Below is a small trained network, with its code and all its weights. Each question gives an input and a class and asks what happens when units are switched off, that is, made to give their printed mean instead of their output.

import numpy as np


def w(rows, s, z=0):
    codes = np.array(rows[::2]) - 128.0
    scale = np.full(codes.shape[1], s)
    scale[-1] = z or s
    return codes * scale


def norm(h):
    return h / np.sqrt((h * h).mean(-1, keepdims=True) + 1e-5)


def f(y):
    return y / 2 * (1 + np.tanh(0.7978845608 * (y + 0.044715 * y**3)))


def log_softmax(a):
    a = a - a.max(-1, keepdims=True)
    return a - np.log(np.exp(a).sum(-1, keepdims=True))


def net(x, mask):
    res = np.array(x, float).reshape(1, 6) / 4 @ E
    u = 0
    for l in range(2):
        y = f(norm(res) @ A[l][:, :-1].T + A[l][:, -1])
        res = res + np.where(mask[u : u + 11], y, B[l][:, -1]) @ B[l][:, :-1]
        u += 11
    return log_softmax(norm(res)[-1] @ U[:, :-1].T + U[:, -1])


A, B = {}, {}
E = w([
[126,129,127,132,125,132],'x0',
[146,132,254,135,140,157],'x1',
[128,130,129,130,132,126],'x2',
[17,125,141,136,138,105],'x3',
[128,131,128,129,126,126],'x4',
[127,132,127,129,126,132],'x5',
],0.0038)
A[0] = w([
[135,135,135,127,118,124,69],'0.n0',
[189,144,33,101,121,128,83],'0.n1',
[222,120,198,146,132,149,5],'0.n2',
[127,128,121,129,129,140,128],'0.n3',
[47,113,56,145,137,80,84],'0.n4',
[202,153,3,68,92,139,33],'0.n5',
[202,141,22,103,106,115,46],'0.n6',
[128,129,131,129,125,123,129],'0.n7',
[38,126,48,146,137,81,52],'0.n8',
[87,150,167,128,123,147,94],'0.n9',
[233,117,194,153,140,155,65],'0.n10',
],0.0035,0.0018)
B[0] = w([
[144,124,140,133,119,139,102],'0.n0',
[102,70,208,202,159,94,214],'0.n1',
[137,184,58,53,92,178,180],'0.n2',
[131,124,130,124,122,124,129],'0.n3',
[135,181,61,44,63,144,212],'0.n4',
[92,57,243,224,187,84,250],'0.n5',
[94,55,253,216,171,98,225],'0.n6',
[128,127,128,128,131,130,128],'0.n7',
[143,182,65,33,40,156,215],'0.n8',
[113,105,147,123,181,127,123],'0.n9',
[138,187,26,55,92,165,220],'0.n10',
],0.0033,0.0018)
A[1] = w([
[125,128,131,127,126,128,127],'1.n0',
[126,120,137,129,117,129,109],'1.n1',
[104,132,119,109,97,145,142],'1.n2',
[67,97,127,163,163,104,117],'1.n3',
[185,138,135,104,111,155,42],'1.n4',
[126,126,135,129,126,125,111],'1.n5',
[165,123,155,125,121,138,9],'1.n6',
[154,50,131,255,177,84,4],'1.n7',
[74,130,195,127,136,134,53],'1.n8',
[123,128,134,127,124,127,115],'1.n9',
[157,111,212,165,143,130,111],'1.n10',
],0.0078,0.0023)
B[1] = w([
[134,124,123,127,124,127,128],'1.n0',
[136,131,111,123,126,136,125],'1.n1',
[144,81,85,155,133,98,149],'1.n2',
[192,202,136,49,107,233,186],'1.n3',
[186,189,160,120,184,194,157],'1.n4',
[134,130,118,119,122,130,125],'1.n5',
[92,196,53,43,88,191,128],'1.n6',
[225,146,119,226,219,4,254],'1.n7',
[164,21,214,226,147,127,158],'1.n8',
[137,126,120,125,125,127,126],'1.n9',
[75,138,3,98,93,84,212],'1.n10',
],0.0043,0.0047)
U = w([
[208,123,99,209,188,19,155],'0',
[211,201,137,60,131,229,190],'1',
[32,125,19,66,64,90,154],'2',
[71,35,246,171,122,155,3],'3',
],0.012,0.00032)

Each question gives the input, the list of numbers given to net, and the class t.
The units are the neurons (one row each of A and B). Each row of codes is followed by its name. A weight is (code - 128) times the scale printed after its matrix; where a second scale follows, it is the last column's (A, B and U).
mask holds one flag per neuron, layer by layer. A switched-off neuron (its flag False) gives its mean, the last column of its row in B, instead of its output. The means were averaged over made-up inputs and are rounded, as every weight is.
A unit's drop is (log p(t) with every unit on - log p(t) with that unit switched off) / (log p(t) with every unit on - log p(t) with every unit switched off).
The circuit of an input: a set's keep is (log p(t) with only the set's units on - log p(t) with every unit switched off) / (log p(t) with every unit on - log p(t) with every unit switched off). Starting from the 12 units with the biggest drops (on a tie, the unit counted first), units are removed one at a time, each time the one whose removal leaves the highest keep (on an exact tie, the one counted first), for as long as the keep stays at least 0.8.
circuit, biggest first: the units of the circuit, biggest drop first
top k neurons: the k neurons with the biggest drops, biggest first
top k neurons in layer l: the k neurons of layer l with the biggest drops, biggest first
drop when u is switched off: that unit's drop, to one decimal
input [-2,0,4,5,-8,6], class 2: top 3 neurons in layer 0	(0.n5 0.n6 0.n1)
input [5,0,7,5,4,8], class 2: circuit, biggest first	(1.n7)
input [5,2,-6,1,2,2], class 3: top 3 neurons	(1.n8 1.n7 0.n5)
input [5,7,-3,0,-1,0], class 1: top 4 neurons in layer 0	(0.n5 0.n6 0.n1 0.n10)
input [1,-5,-1,1,0,4], class 2: top 2 neurons	(0.n8 0.n4)
input [6,1,-4,5,-7,-1], class 3: top 4 neurons	(0.n10 1.n10 1.n7 1.n8)
input [-5,-1,1,1,-4,2], class 2: top 2 neurons	(1.n7 1.n3)
input [-2,1,-4,-6,1,4], class 1: top 3 neurons	(0.n10 0.n2 1.n7)
input [-5,-3,-5,1,-2,-2], class 2: top 3 neurons	(0.n8 0.n4 1.n7)
input [3,5,-2,0,1,-5], class 1: top 3 neurons	(0.n5 0.n6 1.n7)
input [-2,2,6,1,-3,-1], class 3: top 3 neurons	(1.n8 1.n7 0.n5)
input [-3,8,5,0,-5,-4], class 1: top 4 neurons in layer 0	(0.n5 0.n6 0.n1 0.n10)
input [5,-5,5,1,6,4], class 2: top 3 neurons	(0.n8 0.n4 1.n7)
input [-7,1,0,7,-3,6], class 3: top 2 neurons in layer 1	(1.n10 1.n8)
input [-6,-2,-2,2,4,8], class 2: top neuron	(1.n7)
input [2,4,-6,1,-5,8], class 3: top 2 neurons in layer 0	(0.n8 0.n4)
input [-7,3,1,4,1,1], class 3: top 2 neurons in layer 1	(1.n8 1.n7)
input [-2,-2,5,1,-1,-3], class 2: drop when 1.n7 is switched off	0.6
input [3,4,-3,2,-8,-7], class 3: drop when 1.n7 is switched off	1.3
input [0,8,1,-1,8,-8], class 1: drop when 1.n7 is switched off	0.1
